Below is a small trained network, with its code and all its weights. Each question gives an input and a class and asks what happens when units are switched off, that is, made to give their printed mean instead of their output.

import numpy as np


def w(rows, s, z=0):
    codes = np.array(rows[::2]) - 128.0
    scale = np.full(codes.shape[1], s)
    scale[-1] = z or s
    return codes * scale


def norm(h):
    return h / np.sqrt((h * h).mean(-1, keepdims=True) + 1e-5)


def f(y):
    return np.maximum(y, 0)


def log_softmax(a):
    a = a - a.max(-1, keepdims=True)
    return a - np.log(np.exp(a).sum(-1, keepdims=True))


def net(x, mask):
    res = np.array(x, float).reshape(1, 4) / 4 @ E
    u = 0
    for l in range(3):
        y = f(norm(res) @ A[l][:, :-1].T + A[l][:, -1])
        res = res + np.where(mask[u : u + 9], y, B[l][:, -1]) @ B[l][:, :-1]
        u += 9
    return log_softmax(norm(res)[-1] @ U[:, :-1].T + U[:, -1])


A, B = {}, {}
E = w([
[67,164,178,140,13,208,79,74,52,157,60,80],'x0',
[118,119,85,134,97,25,93,144,133,120,106,60],'x1',
[174,113,89,95,193,163,244,143,23,97,120,1],'x2',
[120,97,222,185,171,151,49,91,152,31,215,61],'x3',
],0.0079)
A[0] = w([
[133,110,119,126,146,152,177,132,105,121,135,88,46],'L0N0',
[118,141,144,142,34,176,76,114,127,138,107,132,28],'L0N1',
[117,126,182,147,157,141,59,127,162,101,163,120,43],'L0N2',
[134,135,116,138,189,69,130,122,176,123,162,199,14],'L0N3',
[127,129,150,136,165,220,132,127,139,135,151,222,64],'L0N4',
[131,132,147,124,125,183,128,132,128,136,125,171,35],'L0N5',
[124,119,144,132,84,97,56,128,167,130,142,234,2],'L0N6',
[124,126,110,135,85,2,65,135,140,136,119,88,16],'L0N7',
[119,135,104,131,86,106,169,138,135,156,84,219,39],'L0N8',
],0.02,0.0037)
B[0] = w([
[118,192,150,141,170,132,115,119,186,183,57,87,194],'L0N0',
[107,52,204,73,150,158,113,230,73,140,110,129,224],'L0N1',
[202,121,43,83,109,123,48,82,105,165,202,106,226],'L0N2',
[101,23,209,83,145,164,113,237,58,137,106,136,240],'L0N3',
[117,109,126,128,31,87,236,83,219,24,103,117,220],'L0N4',
[112,151,127,116,62,99,182,110,136,62,127,139,168],'L0N5',
[112,249,139,198,232,131,118,111,166,195,56,109,252],'L0N6',
[125,118,138,121,23,122,245,68,210,24,111,146,231],'L0N7',
[202,107,42,109,107,124,61,78,99,160,195,111,214],'L0N8',
],0.015,0.016)
A[1] = w([
[79,194,149,201,169,106,83,117,201,183,100,199,44],'L1N0',
[138,164,31,108,120,117,170,141,61,180,140,236,23],'L1N1',
[124,133,225,201,169,146,16,80,153,27,243,77,141],'L1N2',
[179,87,109,123,251,46,161,195,201,82,198,160,101],'L1N3',
[128,111,116,135,209,60,139,238,160,102,183,206,18],'L1N4',
[29,171,156,159,14,187,48,123,52,131,116,116,18],'L1N5',
[132,207,136,185,242,143,162,115,129,141,130,106,11],'L1N6',
[193,114,43,115,112,125,20,62,121,176,214,119,1],'L1N7',
[100,31,197,119,154,160,120,216,69,127,105,142,23],'L1N8',
],0.016,0.0016)
B[1] = w([
[124,158,132,112,89,123,42,133,191,151,87,123,192],'L1N0',
[154,63,80,160,108,118,104,89,119,137,109,138,155],'L1N1',
[141,113,41,184,80,118,160,100,105,170,22,162,175],'L1N2',
[77,95,149,151,91,168,101,57,87,175,66,144,189],'L1N3',
[100,95,160,118,79,136,143,103,93,179,82,113,155],'L1N4',
[104,61,142,165,134,139,124,82,126,173,71,153,169],'L1N5',
[123,204,126,171,161,134,122,150,132,132,117,118,196],'L1N6',
[160,115,76,107,146,102,127,139,116,142,251,138,225],'L1N7',
[135,106,171,82,175,127,141,200,80,108,141,157,252],'L1N8',
],0.02,0.014)
A[2] = w([
[90,124,140,192,55,116,208,62,174,22,143,149,5],'L2N0',
[96,193,120,173,144,137,67,143,139,115,68,64,86],'L2N1',
[110,197,176,138,161,184,120,77,107,161,154,86,142],'L2N2',
[75,126,141,112,137,123,78,103,132,116,215,84,112],'L2N3',
[118,183,177,87,135,97,135,185,158,131,213,92,184],'L2N4',
[104,145,176,111,174,142,116,161,119,57,202,107,114],'L2N5',
[96,209,104,192,230,158,248,141,56,92,149,41,48],'L2N6',
[79,142,139,95,153,144,117,119,148,112,216,91,79],'L2N7',
[74,183,122,187,158,114,160,137,58,111,146,73,58],'L2N8',
],0.018,0.0023)
B[2] = w([
[119,139,159,74,111,119,250,91,163,47,150,106,246],'L2N0',
[127,210,137,136,188,118,112,196,138,109,167,118,251],'L2N1',
[185,152,78,90,165,95,143,185,142,123,113,98,178],'L2N2',
[178,117,118,178,174,136,106,128,126,64,148,65,147],'L2N3',
[145,104,127,106,123,107,103,210,140,52,158,115,147],'L2N4',
[129,137,133,86,207,123,145,113,141,153,193,118,153],'L2N5',
[97,86,130,153,27,111,26,68,167,175,77,192,173],'L2N6',
[182,135,134,146,179,114,135,146,141,114,152,150,139],'L2N7',
[128,98,170,127,106,179,81,83,180,149,116,141,150],'L2N8',
],0.018,0.013)
U = w([
[125,221,132,163,140,120,46,140,190,182,53,126,176],'0',
[98,34,197,90,145,160,135,156,34,162,82,154,155],'1',
[114,136,134,107,47,101,232,52,181,37,117,119,143],'2',
[194,86,8,149,97,104,104,64,90,176,187,135,156],'3',
[168,167,137,89,181,111,160,190,130,61,190,106,240],'4',
[42,174,150,237,125,158,145,107,61,103,198,123,1],'5',
[54,173,136,200,133,143,141,90,63,108,164,133,26],'6',
],0.011,0.0053)

Each question gives the input, the list of numbers given to net, and the class t.
The units are the neurons (one row each of A and B). Each row of codes is followed by its name. A weight is (code - 128) times the scale printed after its matrix; where a second scale follows, it is the last column's (A, B and U).
mask holds one flag per neuron, layer by layer. A switched-off neuron (its flag False) gives its mean, the last column of its row in B, instead of its output. The means were averaged over made-up inputs and are rounded, as every weight is.
A unit's drop is (log p(t) with every unit on - log p(t) with that unit switched off) / (log p(t) with every unit on - log p(t) with every unit switched off).
The circuit of an input: a set's keep is (log p(t) with only the set's units on - log p(t) with every unit switched off) / (log p(t) with every unit on - log p(t) with every unit switched off). Starting from the 12 units with the biggest drops (on a tie, the unit counted first), units are removed one at a time, each time the one whose removal leaves the highest keep (on an exact tie, the one counted first), for as long as the keep stays at least 0.8.
circuit, biggest first: the units of the circuit, biggest drop first
most important unit: the unit with the biggest drop
top k neurons: the k neurons with the biggest drops, biggest first
top k neurons in layer l: the k neurons of layer l with the biggest drops, biggest first
input [2,-2,-5,5], class 0: circuit, biggest first : L0N6
input [2,5,6,7], class 3: top 3 neurons : L0N6, L0N4, L1N7
input [1,6,-7,-8], class 3: top 3 neurons in layer 0 : L0N8, L0N4, L0N0
input [-8,6,-3,7], class 1: top 3 neurons : L0N3, L0N8, L0N4
input [3,-1,-3,4], class 3: top 2 neurons in layer 0 : L0N2, L0N3
input [-7,-2,7,-3], class 0: top 3 neurons : L0N0, L0N1, L1N6
input [-3,5,-4,-4], class 2: top 2 neurons : L0N7, L0N2
input [6,-1,-5,-5], class 1: top 2 neurons : L0N1, L0N2
input [1,-6,-2,7], class 3: top 4 neurons : L0N2, L0N7, L1N7, L1N2
input [6,6,6,-5], class 0: top 4 neurons : L0N4, L0N3, L0N7, L0N2
input [0,6,4,-3], class 2: top 2 neurons : L0N6, L0N7
input [6,5,8,-8], class 0: top 2 neurons : L0N0, L0N2
input [-8,7,6,1], class 1: top 2 neurons : L0N6, L0N4
input [-1,2,-4,4], class 0: top 3 neurons in layer 0 : L0N6, L0N8, L0N7
input [0,-5,5,-1], class 0: circuit, biggest first : L0N0
input [6,2,4,-7], class 3: top 3 neurons : L0N8, L0N3, L0N6
input [-8,-7,0,2], class 1: top 2 neurons in layer 0 : L0N3, L0N7
input [-5,1,1,8], class 3: top 2 neurons in layer 0 : L0N2, L0N1
input [-7,-4,7,-4], class 0: top 2 neurons in layer 0 : L0N0, L0N1
input [-3,-1,-6,6], class 0: most important unit : L0N6
input [-7,-3,-6,1], class 1: top 2 neurons in layer 1 : L1N8, L1N4
input [-1,5,0,4], class 2: top 2 neurons in layer 0 : L0N7, L0N8
